Each new row is followed by what is left of it after taking away its nearest point in the smallest flat space through zero that holds the rows named last above it.
(in the rows, 128 means zero)
rike:
[[119 108 136 129 102 138 104 136 132 144 125 116 116 122 129  91 145 105
   87  91 113 144 161 136 136 149 150]
 [124 106 137 131  98 146 101 133 132 158 126 114 110 124 125  87 149 106
   81  79 111 148 180 132 139 152 149]]
New rows:
[166 157 116 138 136 150 123 134 108 169 132 126 110 140 111 166 132 123
 140 109 145  98 142 122 122 129 102] => [144 147 120 133 127 135 112 149 111 141 127 122 118 129 124 148 134 102
 124 114 139  99 113 140 120 137 123]
[122 115 117 149 110 157 131 120 126 155 130 152 103 117 115 139 131 139
 114 114 130  96 172 105 147 133 117] => [107 114 117 144 113 140 132 130 127 124 127 154 115 110 125 139 126 130
 118 134 131  90 133 117 142 131 126]
[164 139 143 119 184 127 103 191 139 150  79 122 118 138 106 115 131 107
 104 132 143 125 186 114 133 125 117] => [156 141 142 116 189 115 107 196 139 128  77 125 127 135 112 120 125 104
 112 149 145 119 157 121 129 121 120]

Pufa, 4 rows:
[[147  68 147 130 146 114 133 140 153 130 113 112 115 162 142 157 146 123
   93 145 144 145 155 140 174 126 125]
 [141  94 154 123 146 124 106 140 145 131 129 100 123 129 157 143 143 107
  113 143 138 153 150 136 181 125 126]
 [141  68 151 125 147 121 141 145 154 118 103 123 104 178 120 154 139 135
  100 141 140 125 141 142 155 127 135]
 [139  55 172 121 156 118  96 150 158 122 129 106 113 163 150 152 151 108
   96 153 139 148 162 134 176 132 135]]
New rows:
[114 133 144  90 154 145 100 109 134 167 139 136 148 116  94 128 114 127
 111 106 145 112  99 159  97 169 164] => [127 126 134  98 153 136 117 104 137 178 132 128 152 114 106 139 119 127
  98 108 154 126 109 165 120 164 152]
[112 165 148 135 122 168 127 130 131 118 127 117 135 109 102 113 111 142
 155 107 121 108 110 134 119 122 128] => [121 130 144 147 123 148 129 126 139 129 133 118 142 127 116 129 126 138
 124 118 129 125 138 130 129 127 118]
[149 144  82 128 133 112 169 115 110 173 143 122 168 108 173 135 129 116
 100 137 143 153 117 112 150 135  97] => [132 127 122 106 150 132 143 138 120 141 138 129 142 138 144 126 122 120
 117 139 132 121  98 113 129 141 127]

pip:
[[122 111 107 148 145 156 150 125 140 116 149 126 131 112 145 117 127 124
  146 139 134 110 114 122  95 163 111]
 [128 140 139 138 130 109 135 155 107 115 145 132 115 139 100 123 159 155
  112 126 148 156 145 110 140 101 138]
 [154 123 141 166 150 170 157 175  98 155 133 139 115 113 122 104 135 120
  148 132 110 141 123 141 120 157 161]]
New rows:
[143  98 159 130 150 129 159 158 118 135 135 145 120 131 119  83 118 125
 166 147 166 186 137 153 146 142 160] => [127  96 146 106 137 111 141 121 143 122 128 137 132 136 132  98 104 121
 160 146 171 168 134 150 145 135 136]
[126 139  99 119 117 146 156 110 173 166 127 148 119 126 144 115  95  98
 127 128  69  83  96 123 128 115 101] => [126 149 108 129 120 130 163 134 155 154 143 152 107 135 120 110 123 122
 114 127  87 107 111 107 137  93 109]
[134 123 127 137 136 135 137 145 120  94 113 184 131 149 121  93 114 114
 134 138 128 121 104 135 127 143 171] => [125 125 123 125 129 120 128 130 130  84 112 180 135 154 122 101 113 118
 127 137 135 118 106 130 130 132 160]

Zude:
[[158  99 133 125 124 127 168 150 138 113 121 136 140 119 153 105  99 112
  116 167 102 135 135 152 115 148 132]
 [165  88 121 126 120 115 133 134 121  86  86 130 149 125 112 155 143  93
  115 178 174 126 146 126 132 121 124]
 [138 117 100 138 114 122 168 142 175 170 151 142 131 108 144 117  82 141
   91 116  44 149 153 144 118 167 119]
 [154  97 102 138 113 109 158 140 153 127 123 130 145 121 137 133  99 117
   96 153 100 151 151 135 126 147 125]]
New rows:
[115 123 126 142 176  94 128  94 113 136 122 127 126 127 124 139 112 124
 138 102 116 148 133 116 109 117 178] => [127 115 134 134 177 104 136 100 115 133 111 140 126 115 119 139 118 116
 137 111 116 134 139 125 103 123 173]
[135 150 138 159 110 124  95  95 109 143 145 118 123 162 112 114 142 137
 143 145 144 101 111 141 136 105 125] => [151 135 131 159 104 123 114 104 125 148 141 128 128 150 114 114 130 132
 127 155 122 103 125 151 130 120 119]
[ 94 129 112  95 114 129 135 113 121 132 118 124  92 105 119  94 118 142
 152 119 148 110 112 100 142 138 131] => [106 115 102  99 108 120 145 117 128 127 112 124 100 103 120  99 110 135
 140 132 145 118 121 101 142 143 130]

fivu (5 x 27):
[[133 122 165 128 115 126 120 118 115 103 133  89 168 124 130 117 140 135
  124  95  74 131 163 132 153 126 127]
 [146 117 139 133  89 140 102 111  91  97 119 100 139 105 155  94 156 103
  108  83  95 152 155 127 178 115 106]
 [136 121  95  95  95 136 105 110 104 108  98 114 107 110 171  74 145  99
   51 106 141 115 121 136 183 127  80]
 [139 121 138 104 100 126 113 112 104 105 116  94 132 117 153  85 147 111
   87  95 105 125 142 131 167 125 100]
 [123 117 104 101  95 145 114 115  99 103 107 116 111 123 146 101 122 124
   84 105 116 145 145 144 184 140 117]]
New rows:
[131 138 123 151 153 136 111 120  98 105 101 105 142  91 150 119 138 102
 119 101 121 134 152 131 150 109 133] => [121 143 124 130 168 124 130 128 111 121 105 111 123 109 134 126 119 115
 128 121 135 126 139 132 123 121 147]
[152 142 167 112 127 127 108 128 124 138 174 133 120 125 135 105 136 104
 139 113 130 152 119  94 146 148  99] => [135 142 146 116 139 138 109 131 138 136 170 145 133 130 128 127 118 126
 127 126 132 141 121 107 155 159 108]

Sol (2 x 27):
[[105 124 159 152 119 162 129 131 110 140 142 125  83 145 123 144 138 132
  131 135 106 137 133 113 128 136 108]
 [149 101 144 116 131 124 132 164  97 110 160  89 157 128 139 114 130 109
  137 151 130 139 150 123 102 110 130]]
New rows:
[ 89 151 105 181 120 118 146 126 135 140 108 161  87 126 108 155 161 137
 120 131 115 119 129 108 163 131 106] => [115 134 101 161 126  99 148 150 122 122 124 135 129 118 118 137 158 122
 125 144 127 122 142 112 145 115 117]
[138 125 142 158 107 122 114 175 119  96 113 142 177 106 109  95 131 125
 103 138 140 110 136  97 154  81 121] => [124 133 146 169 103 133 113 164 124 105 107 154 154 111 104 104 133 132
 101 133 133 109 130  94 162  89 115]

Vegu, 4 rows:
[[122 129 124 149  98 148 143 108 108 114 104 128 154  83  92 105 130 150
  118 103  91  98 139 106 151 148 135]
 [120 136 108 124 105 126 165 118 118  95 120 130 136  94 120 127 161  98
  142 178 102 100 140 138 133 167 140]
 [168 115 118 111 126 130 128 164 166 122 127 157 129 143 151 112 139 141
  130 146 138 133 124 124 117 154 148]
 [109 149 126 144 127 107 131 106 123 129 132 106 108 122 140 151 149 117
  125 150 106  98 112  98 115 138 114]]
New rows:
[130 126 147 142 148 135  96 144 163 159  95 137 153 163 137 155 129 135
 140  82 186 135  83 138 129 139 142] => [113 135 137 146 133 134 120 126 144 140  89 129 159 135 123 158 146 114
 147 106 165 114  92 144 136 157 144]
[149 151 124 121  95 133 132 142 125 136 146 144 160  98  95 101 112 144
 117 156 111 137 180 109 146 136 178] => [135 161 132 124 114 114 117 134 125 153 161 126 137 120 113 126 110 133
 116 160 122 143 166 104 131 115 160]

Ril, 5 rows:
[[137 128 115 135 112 150 142 185 112 112 129 126 156 115 144 109 121 158
   99 154 102  81 145 112 160 130 161]
 [143 133 135 127 123 158 124 176 130 113 126 120 141 138 144 103 138 151
   93 142  94 107 135 115 144 109 155]
 [158 131 107 145  92 129 156 190 116 116 161 135 165 121 130 126 121 185
  103 137 109 101 132 112 155 158 155]
 [152 136 100 134 104  93 163 181 136 106 138 154 163 117 124 113 114 170
  116 157 125  98 118 126 141 141 178]
 [119 126 131 138 125 170 117 160 107 119 111 118 135 117 146 117 127 137
  104 149 103  89 152 118 151 117 137]]
New rows:
[105 112 124  96 161 157 126 121 104 133 109  98 126 104 135 114 107 110
 156 149 125  67 158 110 154 113 109] => [138 128 131 111 142 128 123 132 133 128 132 120 124 131 113 128 121 149
 152 134 126 108 127 122 126 121 109]
[130 122 160 150 125 132 123 116 145 149 121 173 103 111 128 123 148 117
 159 101 107 108 162 143 109 104 113] => [141 119 149 139 121 125 144 129 145 149 139 169 118 110 132 114 144 123
 156  98 105 103 161 133 121 113 127]

Viv:
[[105 118  76 111  88 139 113 131  87 102 169 171 110 160  76 148 160 168
  143 131 101  94 107 148 122 135 136]
 [110 104 102 121  84 119 119 128 111  84 151 141 141 160 100 152 158 132
  122 153  72 109 114 168  89 157 134]
 [135 134 159 133 168 146 148 124 151 132  96 129 144 142 133 111 114  87
  127 123 179 179 153 125 142 116 113]]
New rows:
[ 85 121 125 111 126 107 102  93 111 107 136 118 140 136 112 156 131 128
 157 101 100 143 132 163 106 114 115] => [ 93 130 134 114 140 107 104  93 117 125 129 110 134 120 126 148 119 129
 158  92 116 146 135 147 120 104 114]
[140 115 142 166 158 153 116 147 136 119 125 144  94 123 162  98 128 109
 146 112 141 141 118 127 144 159  91] => [136 110 132 164 142 148 110 148 129 111 135 146  93 125 157 106 136 118
 145 117 121 127 111 134 134 167  95]
[141 131 153 125 141 120 140 103 154 134 104  98 153 106 188 134 134  99
 108 125 129 161 141 127 100 160  95] => [129 135 117 112 127 136 131 106 124 133 131 133 129 120 153 140 148 135
 126 114 135 139 129 124 116 151  99]

Desu (4 x 27):
[[ 59 146 104  97 119 156  94 146 113 108 100 134 140  68 115 118 146 108
  120 137 135 136  88  88 155 119 161]
 [104 130 120 108  97 144 127 174  94 143  61 109 130 116 116 128 122 131
  105  98 113 151 129 109 152 141 176]
 [ 98 154 136  90 126 127 109 142 121 132 115 143 133 100 123 107 157 115
  102 105 131 121 102 111 151 140 149]
 [ 64 142 130  93 103 134  98 126  98  85 133 119 159  84 101  90 151 102
  125 134 144 124  83 108 132 122 156]]
New rows:
[ 95 144 139 111 118 116 122 121  99 104 125 119 160 126 107  94 123 117
 112 117 129 124  98 110 121 121 147] => [124 138 127 133 141 121 133 121 125 127 122 132 139 140 126 123 111 130
 118 124 122 127 119 113 123 118 127]
[153 141 136 133 119 143 123 147  94 160  93 117 140 123 127 144  89 131
 130  85 127 155 108 144 120 163 148] => [146 145 133 137 137 142 112 122 112 143 129 132 143 111 131 141  99 122
 143 109 139 142  94 143 113 151 127]

fafer (3 x 27):
[[120 120 144 113 129 152 116 131 170 149 183 160 127 107 147 137 155 154
  168 108 152 119 112 159  93 114 138]
 [ 90 131 148 133 134 153 110 119 152 157 132 141 114  87 138 124 124 173
  129 105 149 122 134 161 118 139 107]
 [135 120 135 114 127 139 124 134 155 135 173 150 132 124 141 137 152 134
  161 119 141 123 113 142 102 112 144]]
New rows:
[ 79 122 146 159 143 136 139 118 145 138 116 132  87 101 112 138 116 147
 107 129 114 140 115 108 129 131 131] => [ 98 119 136 149 138 131 147 123 144 130 131 137  96 123 110 143 128 128
 121 138 108 138 103 101 124 121 146]
[142 115 102 131  86 103 140 116 120 127 124 135 182 173 126 159 137 110
 134 154 100 158 139 116 118  76 163] => [110 119 119 142  93 118 125 108 132 147 113 137 169 137 133 153 125 145
 123 137 114 157 152 137 118  89 141]
[149 131 127 116 137 102 120 150 128 130 101 149 138 130  80 126 134 115
 140 161 111 118 120 125 103 131 155] => [137 131 139 123 142 107 111 149 135 136  99 148 131 108  88 124 129 131
 134 151 120 121 129 132 101 133 147]

pora:
[[126 134 139 117 128 122 134 126 162 126 101  73  88 174 146 144 121 132
  134 122 149 128 129 166 164 159  94]
 [147 121 168 134 124 140 138 130 146 122 116 132 128 142 129 142 138 125
  130 132 157 117 125 141 140 163 120]
 [138 121 169 131 128 141 139 123 155 122 112 124 123 159 134 146 142 126
  131 132 159 118 129 152 156 172 115]
 [152 125 170 119 121 121 142 127 164 137 104  96 119 178 133 151 125 130
  125 130 156 120 145 160 170 178 123]
 [125 144 161 121 136 123 141 112 165 146  93 106 118 175 148 164 171 131
  142 131 152 132 124 157 193 184 103]]
New rows:
[162 108 134 154  78 148 134 100 138 138 118 123 149 112 112 107 118 123
 130 148 151  91 163 127  72 112 176] => [128 129 112 149  93 143 131  85 145 146 103 106 130 122 132 118 149 127
 146 144 144 106 146 135 100 114 147]
[112 176  89 120 149 145 112 148 129 119 106  91 104 106 118 112  95 139
 115  73 129 147 143  86 119 135 143] => [115 165 120 128 152 162 119 139 137 115 107 120 125 116 115 120 116 135
 114  81 144 139 147  90 133 161 152]
[146 146 106 140 119 144 146 142  95 134 144 105 108 128 140 127  57 129
 115 142 128 130 144 178 130 156  96] => [137 154 110 146 128 147 147 131  86 147 146 140 134 114 140 135  96 128
 122 148 121 136 136 162 140 160 105]

fida:
[[134 141  71 124 118  98 165 119  91 131 114 118 114 125 139 148 121  59
  152 123 145  89 163 126 128 169 101]
 [128 153 156 116 101 124 106 142 166 104 142 114 178 108 134 142 192 187
  154 110 116 139 137 119 121  75 150]
 [123  99 166 150 175 144 124 129 122 126 125 125  92 159 101 119 110 151
   88 132 124 160  95 115 130 112 131]]
New rows:
[117 118  90 120 119 124 158 101 116 125 118 117 122 125 138 129 137 119
 131 126 137 137 179 157 118 135 136] => [115 110 111 124 127 135 146 104 126 125 122 121 122 129 132 121 135 141
 119 129 132 152 164 157 118 122 144]
[138 117 154 104 107 101 101 168 117 130 137 139 132 107 153 113 128 158
 129 152 112 142 104 120 123 127 105] => [139 116 143 108 116  91 115 166 101 127 131 131 119 114 149 122 127 140
 130 148 117 136 111 113 123 134  95]

riz, 4 rows:
[[112  80 123 105 164 134 131 140 112 150 127 114 113  92 144 122 124 121
  151 149 149 153 124 119 139 107 105]
 [ 83  85  99  73 160 124 151 144  84 147 117 100 119  95 157  97 131 143
  157 149 162 145 128 137 171 110  60]
 [116 149 100 104 147 147 171 134  89 140  97 113 146 130 153  90 138 120
  129 141 159 120 127 125 165 108  88]
 [124 108  86 104 162 133 161 134  90 155  96 116 122  93 164  88 123 100
  147 135 143 121 125 128 158 101 104]]
New rows:
[166 100 153 165 107  80 175 120 124 115 114 103  96 119 117 154 105  96
 127 123 107 105 123 104 133 147 176] => [141 106 159 144 110  89 185 128 110 111 116  89 108 132 117 150 117 120
 126 139 134 118 124 103 151 145 138]
[132  62 135 127 126 136  93 113 159 144 140 135 106 137 145  91 107 167
 121 127 125 191 146 175 149 126 111] => [153 103 130 143 123 154 113 108 156 143 121 141 124 156 148  80 112 148
 105 124 127 174 145 166 150 120 124]

tedi (4 x 27):
[[139 109 109 135 136 167 147 135 184 118 139 105 111 142 137 136 117 159
  146 139 145 176 118 115 154 114 116]
 [132 102 132 135 144 156 142 130 160 138 128 108 121 139 122 123 116 158
  132 123 135 152 136 114 141 124 110]
 [128 111 153 135  75  88 130 118 115 169 152 124  99 144 140 135 114 137
  129 103 142  82 136 165  54 110 121]
 [137  89 147 155  90 122 168 117 101 173 131 102  93 149 152 111  82 133
  158  74 106  95 123 155  83 102 121]]
New rows:
[ 98 160 146 109 110  79  95 121 132 142 156 164 110 145 141 137 120 135
 109 145 166  82 151 158  73 118 121] => [106 148 129 122 148 128 125 125 133 126 129 146 118 143 145 115 101 132
 132 135 133 118 137 131 132 119 122]
[136 131  94 122 115 156 132 127 122 123 119 111  96 156 155 128 114 110
 146 108 110 138  91 111 153 105 141] => [125 132 118 110 124 138 106 125 124 138 121 122 110 152 130 130 132 122
 115 115 127 122 118 108 134 120 130]

mon, 4 rows:
[[112  98 116 116 127 137 137 148 141 118 142 122 158 140 162 120 142 132
  144 119 135 117 148 122 167 146 128]
 [116 106 139 116 129 127 112 154 147 130 129 139 167 136 181 112 146 147
  151 120 113 119 139 134 197 133 119]
 [104 121 111 122 137 151 126 134 126 101 140 114 161 137 156 128 146 158
  136 102 118 121 163 138 155 127 110]
 [125 129 118 132  80 152 113 156 144  83 146 118 163 124 137 115 150 166
  175  99 101 108 116 122 179 136 134]]
New rows:
[131 150 149 110  85 126 136 119 141 118 168  74 153 149 155  96 150 110
 164 160 127  88 139 141 124 127 169] => [131 163 159 111 109 119 129 103 130 133 155  80 142 148 154 102 144 111
 143 165 123  99 147 154 107 111 156]
[158 111 165 120 115 120 117 111 142 156  97 153 115 132 145 131 154 145
 158 129 125 120 107 135 179 133 144] => [146 115 137 122 126 139 138  95 125 135 109 130 109 136 126 145 152 145
 142 118 139 122 131 134 140 134 139]

tafu (2 x 27):
[[146 207 143 121 135 108 129 113 116  98 129  88 122 175 105 143 141 103
  120 117 128 115 115 113 137 174 119]
 [124 139 168 134 123  91 148 134 142 149 151 158 139  84 121 161  86 142
  120 135 130 110 127 134 103 142 104]]
New rows:
[121 115 122 129 126 126 102 130 145 155 142 153 114  82 150 121 118 121
 123 125 121 124 142 133 122  85 157] => [130 152 126 125 130 120 101 122 138 139 141 131 110 109 139 125 128 108
 120 119 121 119 136 125 129 106 155]
[122 128 105 116 102 125 146 160 128 112 132 122 100  93 139 108 144 142
 114 136 163 118 141 118 146  88 157] => [126 151 116 115 103 113 150 157 127 108 137 117 100  97 132 118 140 138
 110 134 163 111 137 115 144 103 150]
